In the rows, 128 means zero.
Known rows:
[113 162 133 165 147 164 104  60 123 130  87 107 130 115 134 120 137  88
 148 110 106 112 166 145 143 144 115 160 120 125 110 121 124 110 113 135
 133] -> brukil
[136 130  94 134 135 119 107 142 131 138 156 139 147  97 164 113 142 156
 110 120 142 119 217 133  81  78 127 122 116 184 137 133  93 116 137 141
 170] -> sifle
[135 125 121 137 120 141 149 199 124 103 151 134 154 154  97 142 125 149
 157 112 131 122  66 151 142 133 153 113 133 142 104 145 146 116 118 136
 133] -> tabruzuk
[121 156 117 147 125 152 118 143 125 125 158 133 138 140 121 141 138 135
 155 110 133 113 150 131 148 123 147 135 147 125 120 139 111 118 118 148
 147] -> regek
[131 149 112 134 149 147 116 112 123 131 117 134 138 107 137 112 136 144
 122 105 133 124 163 147 100 114 124 138 109 132 115 150 123 110 125 176
 149] -> birik
[128 121  96 128 128 101 101 133 127 154 169 152 134  94 164 120 142 148
 103 111 131 118 195 120  87  87 122 131 142 150 125 138 105 111 133 121
 156] -> nedri
[128 174 117 149 103 142 130 162 119 111 197 134 146 167 128 146 133 130
 162 124 142 122 126 120 159 135 154 123 162 115 128 147 129 107 107 132
 144] -> skaral
[120 129 117 146 155 148 108 114 124 135 121 128 132 112 136 119 144 149
 139 107 127 125 151 148 110 118 123 148 117 142 113 144 108 122 128 169
 151] -> gurol
[117 103 117 101 155 118 118 154 133 136  91 134 127  97 122 111 138 146
 112 119 125 107 112 180 101 117 125 145 111 136  94 130 137 139 132 172
 124] -> sanin
[114  75 128  98 152 107 115 133 135 127  99 125 137 109 140 131 129 123
  86 131 115 117 112 164 112 102  94 121 122 142 102 105 138 154 135  61
 118] -> tiri
[124 116 118 120 145 144 103 118 127 144 112 138 141 103 142 115 146 137
 128 115 133 126 189 146 121 121 124 155  99 152 122 139 103 110 122 170
 149] -> robriplen
[118 126 130 134  85 112 123 129 132 122 136 126 139  99 141 122 131 108
  83 170 112 135 118 132 133 135 123 114 137 167 125  83 140 134 120  34
 117] -> stokle
[123 133 109 133 148 139 113 108 123 141 139 134 140 108 147 118 135 137
 127 102 129 129 152 136  98 122 109 139 123 145 117 142 123 118 129 131
 149] -> bregrun
[127 135 102 122 129 112  93 131 129 141 156 143 133  97 164 117 150 149
 101 113 142 111 216 126  96  70 131 132 137 149 121 134  93 121 131 143
 156] -> brobra
[135 145 127 133 107 161 131 151 126 126 165 143 165 135 123 129 133 130
 144 145 136 130 147 127 160 131 155 134 114 144 130 136 113 110 108 127
 143] -> zenus
[118  93 113 127 160 129 125 122 119 135 129 144 143 123 135 109 135 160
 134  97 131 140 111 158  97 160 103 148 116 127  98 148 138 119 126 153
 142] -> flage
[126 137 116 134 113 180 128 141 119 131 185 144 133 151 121 148 133 132
 144 117 124 116 118 132 138 108 132 118 157 125 124 141 114 128 119  94
 148] -> treto
[121 109 122 110 147 166 110 116 127 134 121 132 132 127 138 122 143 140
 118 124 135 125 162 147 121 102 117 143  93 140 123 144 108 118 129 145
 151] -> vagror
[135 108 121 125 136 176 114 123 129 148 111 131 136 110 134 125 140 126
 130 130 127 120 183 156 109  95 117 145 103 164 126 140  88 121 132 158
 159] -> pibra
[120 167 133 118 108 138 118 157 128 126 182 137 149 142 123 143 144 122
 148 133 150 121 152  97 185 123 180 140 136 107 125 144 125 113 103 132
 127] -> bolis

Facts:
tiri Θ [drastik]
brustil Θ [flifluror,tiri]
nedri Θ [drastik,stokle]
foper Θ [breplugrem]
vabru Θ [drastik,birik,traplin]
flefuflon Θ [drastik]
trafe Θ [trobro]
stokle Θ [drastik,nufo]
gromas Θ [drastik]
stafler Θ [breplugrem]
birik Θ [bregrun,guska]
trobro Θ [drastik]
treto Θ [drastik,stokle]
skaral Θ [flage,misam,breplugrem]
pubru Θ [drastik,nedabrom]
plitem Θ [treva]
bruma Θ [breplugrem]
breplugrem Θ [trobro]
flazem Θ [gruposto]
figus Θ [vabru]
roflu Θ [breplugrem,zafel]
misam Θ [trobro,zafel]
zozis Θ [flage,nufo,gromas,stokle]
bramum Θ [drastik,flage,zafel]
kebru Θ [drastik,nufo]
bregrun Θ [drastik,flage]
stisan Θ [trobro,flazem]
grebras Θ [bebu,breplugrem]
trupan Θ [roflu,drastik,grebras,trobro]
stulek Θ [drastik,breplugrem]
zenus Θ [bregrun,zafel]
gezaruk Θ [tevus,trobro]
stazo Θ [stisan,drastik,foper,trobro]
flage Θ [drastik,breplugrem]
vagror Θ [gekle]
defim Θ [drastik,bregrun]
mokebrul Θ [nufo]
sosta Θ [zafel]
nufo Θ [trobro]
tabruzuk Θ [tiri]
brosam Θ [flage,nedabrom,bobir]
stegu Θ [nedabrom]
dafu Θ [roflu,drastik]
traplin Θ [roflu]
zafel Θ [drastik,stokle]
bolis Θ [vabru]
trodes Θ [drastik,flifluror,bolis]
[tiri,nedri,foper,vabru,zoralis,gurol,birik,trobro,pubru,klunor,plakufo,tevus,sanin,desan,figus,brukil,misam,robriplen,kebru,bregrun,grafak,brobra,stulek,plizo,stazo,flage,pibra,vagror,defim,griri,stukek,flifluror,sifle,stegu,dafu,skaze,nive,zafel,nedabrom] χ a
[brustil,zira,klopo,fasker,flefuflon,bigrur,gromas,flazem,skenun,stisan,grebras,grelan,drastik,kliklun,sosta,gekle,bobir] χ c
[tele,flufuge,skaral,lostam,drefli,roflu,lumul,gezaruk,bebu,nufo,tabruzuk,bolis,trodes] χ d
[trafe,bidak,sizos,plasko,stafler,treto,bruma,breplugrem,guska,murak,treva,trupan,tuklak,zenus,lafumo,pastukel,traplin,kidam] χ b
[stokle,plosan,plitem,zozis,bramum] χ e
[likemak,brebivo,vunas,sogor,gruposto,mokebrul,brosam,regek] χ f
tiri β zoralis,plosan
zira β flefuflon
klopo β kebru
nedri β sifle
zoralis β nive,drefli
gurol β sogor
bidak β plitem
sizos β stisan,stokle
plosan β roflu,stokle
stafler β flage,desan
birik β plasko
trobro β nive,bruma
skaral β skenun
pubru β stukek
plitem β breplugrem
klunor β sifle
likemak β stukek,sosta
lostam β guska
plakufo β misam
sanin β sosta
drefli β klopo
desan β guska
figus β gruposto,stegu,sosta
roflu β tele,bobir
brebivo β skaral
guska β trobro
brukil β bidak
murak β drefli
misam β grafak
grafak β kliklun,bobir
lumul β zira
tuklak β robriplen,grelan
plizo β likemak
gruposto β gekle,bruma
drastik β stafler
lafumo β nive
stukek β lafumo,brustil
sifle β brobra
tabruzuk β gekle
stegu β tiri
dafu β bidak,misam
skaze β fasker
gekle β lumul
pastukel β klunor,defim
regek β pibra

Rows:
No name comes twice in this set of rows, the named rows included.
[133  92 122 103 151 183 129 136 123 145  88 139 129 114 107 120 142 132
 131 110 115 109 100 194 101 110 123 154 103 137  93 162 118 126 129 211
 148] -> desan
[120  35 113 108 165 111 133 145 129 132 103 136 128 127 123 126 135 173
 106 111 112 127  65 178  91 153 118 140 104 140  98 140 152 114 137  94
 116] -> trobro
[123 175 125 173 157 168 116  51 123 115  92 103 138 134 142 138 128  83
 132 114 100 127 140 139 132 163  87 137 112 137 117 117 130 118 118  86
 143] -> dafu
[144 111 111  98 126 144 103 143 131 157 144 146 139 101 155 117 152 129
 101 132 146 104 229 131 115  51 129 136 113 166 136 140  77 127 136 153
 166] -> klunor

Now the same elements, written a new way:
Known rows:
[111 106 162 126 114 157 191 135 129 131 141 109  98 108 132 153 121 122
 120 133  98 132 105 128  87 153 109 166 141 123 146 141 118 133  90 134] -> plosan
[124 114  87 132 147 126 105 143 116 124 120 107 153 108 139  99 120 144
 132 124 142 122 133  96 151 126 136 122 116 110 124 131 130 129 136 125] -> bigrur
[126 137  90 108 145 104  94 120 130 123 114 135 147 118 140 119 126 111
 151 121 136 110 136 123 142 121 121 121 113 129 124 130 141 128 157 126] -> gromas
[145 151 131 142 115 127 130 116 108 134 135 147 117 154 111 158 141 131
 126 124 136 134 134 205 112 114 117 120 141 142 110 120 134 102 140 134] -> flage
[118 117  88 113 143 122 123 141 112 124 129 111 131 136 133 102 109 161
 124 127 139 134 132  94 155 113 152 113 114 116 113 109 128 118 139 121] -> tuklak
[ 99 119  81 124 136 129 125 144 121 128 123 114 116 109 140 114 120 150
 123 125 125 126 129  86 150 117 146 108 115 121 113 116 127 122 131 124] -> plasko
[134 132  95  92 142 106 120 106 140 128 118 138 117 131 130 130 118  98
 133 118 130 121 131 111 156 126 137 133 104 130 131 122 134 130 146 126] -> treto
[121 135 115 115 153 119 114 113 122 125 128 127 111 121 152 117 131 136
 133 127 122 121 139 129 155 123 132 124 110 140 118 104 133 113 141 122] -> traplin
[ 95 119  70 116 140 127  97 152 112 128 112 128 142  97 153 106 132 145
 132 120 135 113 131  87 154 129 132 109 109 104 113 122 127 115 138 128] -> grelan
[162 103 131 156 112 174 137 110 136 140 132  80 114 103 104 174 117 119
 111 123 122 151 131 140 127  86 128 133 124 129 119 140 132 119 112 120] -> lafumo
[171 109 113 152 127 147 104 121 118 130 127  88 156 110 116 123 120 130
 125 122 145 133 137 145 145  92 126 113 133 129 121 149 136 118 129 124] -> zira
[ 99 132 127 126 107 143 143 114 134 142 118 148  97 120 120 183 149  73
 121 117 113 118 115 134 109 141 109 153 132 132 131 129 121 126 112 140] -> kebru
[183 129 156 155 110 146 111 126 120 136 133  84 163 132  86 140 122 156
 117 126 141 148 149 176 127  93 148 108 129 135 116 147 132 112 126 128] -> lostam
[131  99 128 104 132 151 142 124 146 125 128  99 108  93 148 139 101 135
 128 130 103 138 131  97 124 127 129 160 109 110 139 136 122 131 109 117] -> sizos
[104 150 124 135 130 111 131 128 123 123 131 164 114 153 137 122 137 132
 135 131 124 121 122 151 122 147 118 112 139 140 120 110 131 118 143 132] -> zafel
[ 90 134 104 126 125 125 154 151 106 127 130 146 117 139 138 115 140 158
 126 128 139 123 108 114 132 146 133 107 127 115 117 115 119 118 124 136] -> pibra
[105 133 124 126 121 103 157 121 109 130 128 149 106 155 115 126 134  96
 123 125 128 118 111 134 125 149 136 118 125 148 140 125 124 125 144 145] -> zozis
[130 126 174  76 137 134 110 125 155 130 123 128 126  90 147 137 121 110
 145 130  84 125 164 142  83 149 119 164 111 125 143 133 128 144 109 123] -> roflu
[112 114 107 122 139 127 127 140 123 125 127 110 122 120 144 111 112 151
 124 129 131 132 128  88 152 117 142 116 118 119 117 120 128 124 137 123] -> kidam
[129 137 117 110 138 102  92 145 122 133 109 154 130 125 127 112 141 105
 130 119 129 115 155 130 130 150 147 109  99 142 124 115 127 136 150 132] -> skaral

Rows:
No name comes twice in this set of rows, the named rows included.
[125 101 110 141 132 160 107 134 130 135 116  86 129  77 138 146 121 106
 126 120 118 128 134 112 130 110 116 148 129 118 122 150 130 121 108 126] -> klopo
[113 152 126 120 128 102  99 134 141 125 115 149 145 130 117 122 116 140
 136 122 123 128 141 120 119 129 139 120 134 122 117 124 137 127 144 126] -> nufo
[180 154 160 142 108 133 101  92 132 137 125  97 160 134  85 159 125 116
 119 125 139 143 144 151 125 100 141 124 126 141 126 158 131 105 125 130] -> tabruzuk
[ 72 133 142  95 114 135 170 127 139 138 124 145  70 101 137 176 133  97
 134 124  80 117 108 133  69 155  98 178 129 126 136 120 124 124 100 139] -> stokle
[144 120  99 100 148 116  83 133 128 123 112 136 133 117 126 102 136 109
 142 124 132 114 148 130 145 122 114 100 120 138 128 121 136 133 147 124] -> grebras
[146 122 140  41 141 103 167 114 142 119 131 166 107 150 148 106 115 121
 145 134 100 116 140 155 106 176 116 184 117 112 164 127 129 140 117 126] -> misam
[133  98 110  61 154 123 128 136 142 119 125 115 142  85 169 102 104 129
 150 130 103 118 145  94 120 151 124 188 114  82 153 146 127 136 104 121] -> kliklun
[128 129  83  96 139 115 100 137 130 122 110 130 150 120 110 103 121 120
 137 118 132 111 136  95 142 122 117  91 131 126 131 130 141 133 142 120] -> flazem
[164 169 111 139 133 119  79 104 117 122 132 112 159 125 106 137 107 168
 154 126 138 133 147 205 131  79 102  95 149 137 105 140 160  78 150 113] -> drastik
[102 103 110  83 149 114 114 137 162 131 117 146 121  69 186 138  90 116
 155 124  95 119 151 131  93 147 114 228 115  98 137 137 130 142 118 123] -> bobir

Now the same elements, written a new way:
Known rows:
[119  96 136 158 134 133 125 101 177 137  99 120 122 144 138 151 153 134
 120  50  85 106 173 125 166 186 155 147 129 103] -> tabruzuk
[117 106 141 146 108 151 108  99 171 144 104 134 118 145 114 150 101  90
 112  76  75 101 152 135 144 107 115 158 124 113] -> kebru
[117 137 130 148 145 172 129  99 143 128 101 127 135 161 123 167  95  79
 105  74  80 115 182 124 164 125 154 145 163  98] -> klopo
[134 162 129 137 116 154 145 102 140 132  98 117 198 171 123 161  99 139
 103  68  78 128 157 124 167 107 163 143 180 123] -> drastik
[129 112 139 143 104 141 104 101 180 141 106 130 128 145 113 153 109 100
 108  81  74  95 153 133 145 106 120 152 123 123] -> vabru
[125 125 138 139 108 139 108  98 157 134 102 120 136 149 112 153  96 109
 107  79  73 110 151 136 144 105 119 150 127 132] -> zafel
[114 217 139 178 117 167 148  99 145 146 133 122 109 144 118 194  79 158
 152  68  81 148 212 137 149 109 164 146 126  96] -> trobro
[122 117 132 133 102 153 118  99 165 127 100 130 156 146 113 152  84  97
 102  72  77 109 152 131 147 104 118 150 134 113] -> stokle
[169 155 143 209 116 143 141 104 150 121 110 123 113 142 119 167 113 178
 155  50  81 106 219 123 156 102 186 154 161  97] -> guska
[116  94 140 148 138 135 107 123 188 134  98 119 121 146 115 152 124 103
 154  52  77 135 157 125 144 142 116 149 124 116] -> gezaruk
[118 111 142 140 111 155 109  99 168 138 104 143 167 151 113 151  87  84
 129  68  74 116 154 127 145 103 116 152 144 108] -> stisan
[116  96 137 166 119 164 153  99 132 154 100 116 136 143 142 151 151 109
 105  52 119 114 150 124 169 112 168 145 126 118] -> misam
[123 122 138 169 128 142 122 101 132 129 103 121 129 144 132 151 137  78
 105  55  81  97 154 127 163 128 165 147 128 112] -> brukil
[142 110 139 140 139 135 107 101 152 121 104 124 129 147 110 153 100  81
 115  63  76  89 160 126 144 112 116 148 139 106] -> kidam
[127 101 140 137 101 157 106 101 211 129  98 159 167 155 113 154  92  81
 128  74  75  84 153 123 152 118 117 148 135  99] -> brustil
[113 101 130 150 178 169 140 102 133 174 135 128 108 174 129 153 188  83
 108 110  76 174 164 127 159 104 181 147 139 131] -> klunor
[132 119 140 143 124 141 104 100 154 118 100 143 176 157 115 152  93  80
 115  73  75  96 152 122 148 108 122 147 149 107] -> kliklun
[125 124 159 165 138 161 123  99 135 128  97 123 133 153 117 184 121  78
 104  81  76  84 153 126 168 122 158 144 138 104] -> brebivo
[133 126 140 151 122 134 105  98 143 119 110 133 125 145 111 151 101  79
 106  76  76  92 152 127 145 110 120 146 123 122] -> pibra
[126 103 141 165 159 135 121 101 133 122 100 119 133 143 137 153 153  91
 110  51  84 107 166 126 162 190 165 147 133 110] -> lumul

Rows:
No name comes twice in this set of rows, the named rows included.
[115 167 139 155 125 142 103 100 157 125 149 121 107 145 113 156  78  77
 137  89  79 105 178 132 144 117 118 150 124  98] -> nive
[118  94 129 145 148 135 132 113 156 144  99 119 131 151 130 153 159 134
 110  49  85 144 161 126 155 159 148 147 129 123] -> roflu
[115 171 133 139 150 164 141 107 155 124 162 119 110 143 117 178  79  82
 140  60  81 103 240 120 167 163 136 145 141  98] -> lafumo
[112  89 133 158 149 133 131 113 163 139 100 121 118 145 133 151 145 115
 124  49  91 133 157 125 153 167 144 148 125 105] -> skaral
[117 128 132 145 185 136 129 136 159 136 139 116 105 159 126 160 119  77
 121  55  81 151 219 128 158 193 156 144 130 101] -> drefli

Now the same elements, written a new way:
Known rows:
[108 194  79 106 125 150  78 129 132 231  80 126 138  49] -> sifle
[156 141 120 132 118 151 118 162 155 124 136 157 132 107] -> robriplen
[156 142 123 135 117 148 125 147 147 139 123 155 130 103] -> skaze
[ 64 112 159 110 159  85 158 109 111 143 152 147 151 146] -> stegu
[100 149 187 145 132 103 148 137  84 143 164 165 156 215] -> trobro
[163 144  99 129 124 134 114 143 134 145 143 164 117 155] -> stazo
[179 147  77 116 119 134 123 139 125 134 162 184 122 115] -> trafe
[177 120  85 152 133 104 157 108 146 144 140 169 102  63] -> bidak
[154 150  96 128 126 142 137 150 137 137 137 157 128  79] -> treva
[170 151  98 134 121 153 132 158 141 126 142 160 125  68] -> tuklak
[ 74 164 130 109 145 124 161 126 102 103 131 164 148 148] -> stafler
[154 140  69 102 141 136 144 149 131 134 141 149 114 118] -> zenus
[ 79  87 182 105 134 100 128 128  94  88 119  81 152 183] -> sosta
[171 101 183 159  89 118 147 112 106 112  60  91 127 161] -> zira
[163 103 141 134  98 147  86 161 148  77 108  93 125 121] -> skenun
[155  98 202 160  96 115 153 106  97 107  68  85 140 159] -> gekle
[115  95 154 141 138  85 137  66 153 148 140 135 111 105] -> tele
[178  86 107 135 124 131 134  70 142 111 129 104  83 131] -> plitem
[156 117 122 120 120 158 106 113 132 104 130  95 102 154] -> zozis
[161 120  84 149 111 160 106 133 129  74 140  70 123  69] -> vunas

Rows:
No name comes twice in this set of rows, the named rows included.
[ 63  94 194 106 133 111 115 147  97  78 124  74 157 181] -> brustil
[117 106 154 161 112 128 169  98  83  85 121  71 148 111] -> gruposto
[173 164  37 123 121 107 136  86 138 100 140 210  98 127] -> breplugrem
[ 98  89 149 147 137  95 129  58 133 111 145  95 119  90] -> plosan
[178 118 104 151 125 105 152 100 150 155 120 162 106  90] -> brukil
[147  77 131 113 116  78  89 103 121 102 149 122 126 146] -> stisan
[149  96 135  78 140 146 129 111 140 143 119 126 116 160] -> bolis
[107 128 104 135 146  91 151 105 132 151 149 154 127  57] -> sizos
[ 63 153 149 121 146 133 135 156 118 112 171 149 166  87] -> murak
[ 93 120 202 178 117 127 116 173 108  96 115  58 136 194] -> drastik
[ 60 139 171 125 154 113 151 149 103 138 147 128 154 182] -> pubru
[ 72 163 147 112 145 113 178 113  89 101 125 159 151 156] -> bruma

